Here is a tiny trained network, its code and every weight. The questions are about switching its units off for an input and a target symbol, where a switched-off unit gives its printed mean instead of its output.

import numpy as np


def w(rows, s, z=0):
    codes = np.array(rows[::2]) - 128.0
    scale = np.full(codes.shape[1], s)
    scale[-1] = z or s
    return codes * scale


def norm(h):
    return h / np.sqrt((h * h).mean(-1, keepdims=True) + 1e-5)


def f(y):
    return y / 2 * (1 + np.tanh(0.7978845608 * (y + 0.044715 * y**3)))


def softmax(a):
    e = np.exp(a - a.max(-1, keepdims=True))
    return e / e.sum(-1, keepdims=True)


def log_softmax(a):
    a = a - a.max(-1, keepdims=True)
    return a - np.log(np.exp(a).sum(-1, keepdims=True))


def net(x, mask):
    ids = ['ΓΛαβδζηθμξπστφω'.index(c) for c in x.split()]
    T = len(ids)
    res = E[ids] + P[:T]
    u = 0
    for l in range(2):
        r = norm(res)
        for j in range(3):
            rows = slice(3 * j, 3 * j + 3)
            q, k, v = (r @ M[l][rows].T for M in (Q, K, V))
            z = softmax(np.where(np.tri(T) > 0, q @ k.T / 3**0.5, -1e9)) @ v
            o = O[l][rows]
            res = res + np.where(mask[u + j], z, o[:, -1]) @ o[:, :-1]
        u += 3
        y = f(norm(res) @ A[l][:, :-1].T + A[l][:, -1])
        res = res + np.where(mask[u : u + 12], y, B[l][:, -1]) @ B[l][:, :-1]
        u += 12
    return log_softmax(norm(res)[-1] @ U[:, :-1].T + U[:, -1])


Q, K, V, O, A, B = {}, {}, {}, {}, {}, {}
E = w([
[143,145,183,168,90,191,134,189],'Γ',
[114,122,120,230,134,126,79,226],'Λ',
[152,220,196,154,143,160,191,124],'α',
[81,149,94,183,86,70,152,121],'β',
[193,191,88,159,163,197,87,96],'δ',
[162,168,87,131,176,73,137,98],'ζ',
[119,121,126,147,130,212,96,58],'η',
[91,119,179,246,62,135,74,87],'θ',
[132,108,104,194,161,170,117,179],'μ',
[148,206,8,154,171,192,137,77],'ξ',
[98,50,178,93,169,89,121,161],'π',
[116,77,145,218,104,133,146,36],'σ',
[174,207,160,111,112,79,176,51],'τ',
[44,135,176,131,93,126,147,182],'φ',
[170,112,141,155,200,58,32,123],'ω',
],0.015)
P = w([
[127,26,188,125,82,2,178,189],'0',
[141,203,156,176,216,100,174,127],'1',
[122,201,107,195,214,105,165,106],'2',
[89,167,106,121,241,187,82,87],'3',
[98,160,164,109,228,154,107,121],'4',
[102,151,122,134,214,168,115,72],'5',
[83,127,158,124,229,146,114,96],'6',
[95,147,185,128,219,116,138,124],'7',
[95,143,155,152,181,125,158,77],'8',
[83,137,131,157,174,177,122,46],'9',
[83,146,124,182,171,161,142,50],'10',
],0.006)
Q[0] = w([
[45,163,157,128,122,141,148,110],'L0H0',
[110,148,163,144,210,183,118,169],'L0H0',
[100,151,108,84,30,159,136,89],'L0H0',
[140,130,155,184,219,97,134,92],'L0H1',
[170,128,99,112,117,116,75,178],'L0H1',
[127,158,230,254,142,180,20,97],'L0H1',
[72,67,120,145,151,205,128,104],'L0H2',
[188,183,21,79,101,126,145,92],'L0H2',
[86,98,151,188,138,123,210,121],'L0H2',
],0.0085)
K[0] = w([
[7,69,139,104,111,125,113,157],'L0H0',
[201,99,114,133,114,116,176,77],'L0H0',
[97,224,171,116,190,151,150,67],'L0H0',
[129,154,147,106,86,76,94,196],'L0H1',
[208,163,90,92,163,181,84,112],'L0H1',
[114,115,140,123,57,107,151,184],'L0H1',
[33,159,149,102,58,165,156,208],'L0H2',
[217,179,55,152,143,133,152,87],'L0H2',
[1,195,164,126,121,89,159,229],'L0H2',
],0.0078)
V[0] = w([
[143,86,52,107,166,1,130,123],'L0H0',
[206,109,39,112,22,158,145,133],'L0H0',
[159,141,113,101,176,133,97,86],'L0H0',
[227,136,108,186,152,130,186,99],'L0H1',
[143,168,144,77,160,106,121,106],'L0H1',
[174,108,96,85,93,141,157,148],'L0H1',
[111,135,141,105,98,111,139,143],'L0H2',
[188,127,139,129,98,85,55,125],'L0H2',
[213,46,149,90,114,99,27,78],'L0H2',
],0.007)
O[0] = w([
[146,104,107,70,80,185,134,94,162],'L0H0',
[155,82,122,56,62,82,201,80,2],'L0H0',
[88,139,125,150,126,2,134,137,95],'L0H0',
[226,113,152,165,156,127,181,82,95],'L0H1',
[65,122,120,192,122,126,121,96,95],'L0H1',
[188,129,96,76,79,92,171,80,67],'L0H1',
[79,174,105,134,87,116,125,129,129],'L0H2',
[127,89,52,160,113,128,131,51,97],'L0H2',
[153,91,53,169,87,140,140,42,66],'L0H2',
],0.0064,0.007)
A[0] = w([
[63,100,129,123,112,162,99,130,74],'L0N0',
[112,107,153,90,171,122,118,140,133],'L0N1',
[58,77,142,174,217,155,131,99,239],'L0N2',
[104,159,141,166,57,161,171,189,254],'L0N3',
[144,188,155,133,122,105,184,151,85],'L0N4',
[156,88,126,152,142,78,61,188,85],'L0N5',
[131,152,81,168,167,109,118,103,157],'L0N6',
[105,177,107,132,121,181,110,97,182],'L0N7',
[123,95,133,111,185,218,81,141,179],'L0N8',
[123,134,139,132,132,254,205,127,194],'L0N9',
[147,98,54,174,183,131,126,60,185],'L0N10',
[162,117,186,180,170,137,146,110,145],'L0N11',
],0.0079,0.00063)
B[0] = w([
[190,162,77,149,104,92,186,111,163],'L0N0',
[77,155,106,178,38,139,94,136,161],'L0N1',
[130,153,142,98,78,75,127,155,254],'L0N2',
[223,165,61,68,124,103,109,104,166],'L0N3',
[64,137,152,167,87,102,39,106,142],'L0N4',
[173,99,124,96,116,117,171,55,162],'L0N5',
[81,124,158,113,150,156,145,137,161],'L0N6',
[95,99,235,133,83,69,136,254,167],'L0N7',
[135,155,146,167,70,92,215,123,237],'L0N8',
[123,35,211,85,125,79,148,94,171],'L0N9',
[81,126,173,90,150,135,109,242,159],'L0N10',
[50,103,169,83,143,210,143,175,181],'L0N11',
],0.006,0.0086)
Q[1] = w([
[124,134,154,148,182,107,87,114],'L1H0',
[61,147,195,156,126,123,92,189],'L1H0',
[134,133,141,77,159,135,127,152],'L1H0',
[169,104,64,123,88,197,126,61],'L1H1',
[198,106,2,111,86,121,157,60],'L1H1',
[85,143,180,91,164,105,145,180],'L1H1',
[105,137,157,133,110,84,124,146],'L1H2',
[193,78,90,131,96,109,132,107],'L1H2',
[93,142,140,196,156,173,155,180],'L1H2',
],0.009)
K[1] = w([
[158,130,105,135,98,173,123,112],'L1H0',
[187,44,110,152,146,67,60,89],'L1H0',
[143,100,126,188,113,103,191,150],'L1H0',
[48,209,160,138,163,54,129,162],'L1H1',
[84,178,254,237,146,124,100,195],'L1H1',
[162,145,53,167,67,169,150,151],'L1H1',
[115,31,119,158,125,169,143,116],'L1H2',
[118,188,133,175,118,194,183,129],'L1H2',
[180,86,109,115,191,105,82,157],'L1H2',
],0.0088)
V[1] = w([
[135,145,118,136,196,94,86,180],'L1H0',
[127,176,61,2,89,166,71,141],'L1H0',
[151,154,94,181,59,134,205,126],'L1H0',
[105,92,107,68,14,104,219,134],'L1H1',
[88,87,149,196,128,80,21,170],'L1H1',
[96,234,212,100,57,109,110,121],'L1H1',
[102,111,208,152,156,75,152,76],'L1H2',
[170,148,177,161,160,208,81,145],'L1H2',
[149,189,147,73,108,181,180,136],'L1H2',
],0.0083)
O[1] = w([
[215,112,113,58,213,71,89,149,113],'L1H0',
[199,154,154,138,101,177,73,128,73],'L1H0',
[99,174,81,205,83,52,180,128,143],'L1H0',
[146,48,50,135,68,184,53,105,247],'L1H1',
[139,118,255,190,135,42,105,108,141],'L1H1',
[88,157,126,48,78,127,134,143,110],'L1H1',
[130,107,101,71,154,174,145,66,158],'L1H2',
[158,17,137,145,34,131,108,150,121],'L1H2',
[154,169,122,144,112,178,226,248,103],'L1H2',
],0.0072,0.012)
A[1] = w([
[189,132,71,96,43,160,108,134,167],'L1N0',
[156,140,187,48,130,121,81,121,43],'L1N1',
[145,124,152,75,75,102,140,137,159],'L1N2',
[84,105,106,175,104,74,116,216,217],'L1N3',
[102,110,111,125,86,61,152,119,170],'L1N4',
[111,167,183,150,158,133,51,132,127],'L1N5',
[161,160,182,89,58,106,48,150,66],'L1N6',
[169,142,150,80,153,55,236,193,80],'L1N7',
[198,133,222,140,151,1,154,148,179],'L1N8',
[187,111,142,193,161,89,138,142,135],'L1N9',
[169,94,123,73,184,161,132,130,115],'L1N10',
[131,202,115,43,92,135,169,151,253],'L1N11',
],0.0089,0.0021)
B[1] = w([
[163,165,205,60,153,140,81,101,180],'L1N0',
[108,199,3,110,63,70,162,161,143],'L1N1',
[61,189,88,223,163,119,15,113,137],'L1N2',
[171,104,107,113,125,46,157,152,254],'L1N3',
[135,158,41,29,124,158,142,165,160],'L1N4',
[190,63,115,135,179,108,135,190,208],'L1N5',
[22,199,110,186,209,30,28,130,167],'L1N6',
[77,184,83,158,108,241,180,131,144],'L1N7',
[245,138,116,38,65,211,148,32,214],'L1N8',
[151,180,88,76,129,63,110,95,144],'L1N9',
[126,135,167,185,191,57,144,212,138],'L1N10',
[94,165,129,119,209,59,52,48,157],'L1N11',
],0.0055,0.0067)
U = w([
[102,164,149,129,133,89,97,213,152],'Γ',
[235,144,95,152,103,84,138,150,104],'Λ',
[127,202,194,92,151,161,163,89,113],'α',
[189,168,149,90,52,187,100,131,168],'β',
[133,142,86,151,214,94,181,102,136],'δ',
[188,133,110,167,177,177,147,123,167],'ζ',
[159,57,163,67,177,110,66,94,158],'η',
[107,127,190,130,71,78,161,86,115],'θ',
[176,82,111,141,114,145,179,172,54],'μ',
[139,159,78,94,184,167,152,129,64],'ξ',
[111,110,116,214,79,110,72,75,115],'π',
[85,76,150,142,125,130,160,101,3],'σ',
[87,113,76,41,77,116,173,83,178],'τ',
[143,220,60,123,121,41,111,115,136],'φ',
[150,190,148,144,173,118,118,2,221],'ω',
],0.0083,0.002)

Each question gives the input, a string of symbols that net reads in full, and the target symbol t.
The units are the heads (3 rows each of Q, K, V and O) and the neurons (one row each of A and B). Each row of codes is followed by its name. A weight is (code - 128) times the scale printed after its matrix; where a second scale follows, it is the last column's (O, A, B and U).
mask holds one flag per unit, layer by layer, with each layer's heads first. A switched-off unit (its flag False) gives its mean, the last column of its rows in O or B, instead of its output. The means were averaged over made-up inputs and are rounded, as every weight is.
A unit's drop is (log p(t) with every unit on - log p(t) with that unit switched off) / (log p(t) with every unit on - log p(t) with every unit switched off).
The circuit of an input: a set's keep is (log p(t) with only the set's units on - log p(t) with every unit switched off) / (log p(t) with every unit on - log p(t) with every unit switched off). Starting from the 12 units with the biggest drops (on a tie, the unit counted first), units are removed one at a time, each time the one whose removal leaves the highest keep (on an exact tie, the one counted first), for as long as the keep stays at least 0.8.
circuit, biggest first: the units of the circuit, biggest drop first
top k neurons: the k neurons with the biggest drops, biggest first
k most important neurons of layer l: the k neurons of layer l with the biggest drops, biggest first
which heads matter: for each layer, one digit per head in row order, 1 if its drop is at least 0.15 and else 0, layers parted by /
input ω η ω α δ, target η: circuit, biggest first -> L1H0
input δ π Λ ζ, target δ: which heads matter -> 111 / 010
input θ τ τ α ξ Γ α π θ, target θ: which heads matter -> 000 / 110
input β μ τ ζ π π θ, target β: circuit, biggest first -> L0H0, L1H1, L1H2, L1H0
input Γ Γ δ, target Γ: which heads matter -> 000 / 010
input Γ β β ω Γ ω δ Γ μ Γ, target η: which heads matter -> 001 / 101
input θ π π π β μ σ, target θ: circuit, biggest first -> L1H1, L0N2
input β π η β β ζ π π, target τ: 2 most important neurons of layer 0 -> L0N10, L0N0
input α φ θ δ δ β π ξ, target α: top 2 neurons -> L1N8, L1N7
input τ σ ξ, target τ: circuit, biggest first -> L1H1, L0H0, L0N9
input π π ξ δ π, target π: which heads matter -> 011 / 010
input π Γ η ω ξ β α, target π: which heads matter -> 101 / 010
input ω ω Γ, target η: which heads matter -> 000 / 101
input β ξ φ π θ β β δ φ π μ, target β: which heads matter -> 100 / 110
input τ δ τ, target τ: circuit, biggest first -> L1H1, L0H0
input β Λ η, target β: circuit, biggest first -> L0H0, L1N0, L1H2
input Γ η β, target Γ: top 3 neurons -> L0N8, L0N4, L0N0
input τ β π Γ μ Γ θ δ Λ β, target τ: circuit, biggest first -> L1H1, L0H1, L1H2
input π π β Λ ξ η β ζ ζ, target π: which heads matter -> 101 / 110
input μ τ η π θ μ Γ, target μ: 2 most important neurons of layer 0 -> L0N2, L0N8
input π τ π Γ α η, target π: top neuron -> L0N0
input ω θ π θ Γ π π Λ, target η: circuit, biggest first -> L1H0
input φ Γ β δ β π, target Γ: which heads matter -> 100 / 001
input β π η Γ π Λ, target β: which heads matter -> 100 / 010
input η σ θ π φ δ, target η: 2 most important neurons of layer 0 -> L0N10, L0N8
input α Γ α β δ, target α: top 2 neurons -> L1N8, L1N7
input α δ τ ω π ω Γ θ, target η: which heads matter -> 000 / 101
input Γ φ φ π ω θ α α, target Γ: top 2 neurons -> L1N1, L0N3
input δ ω α θ ξ, target δ: which heads matter -> 111 / 010
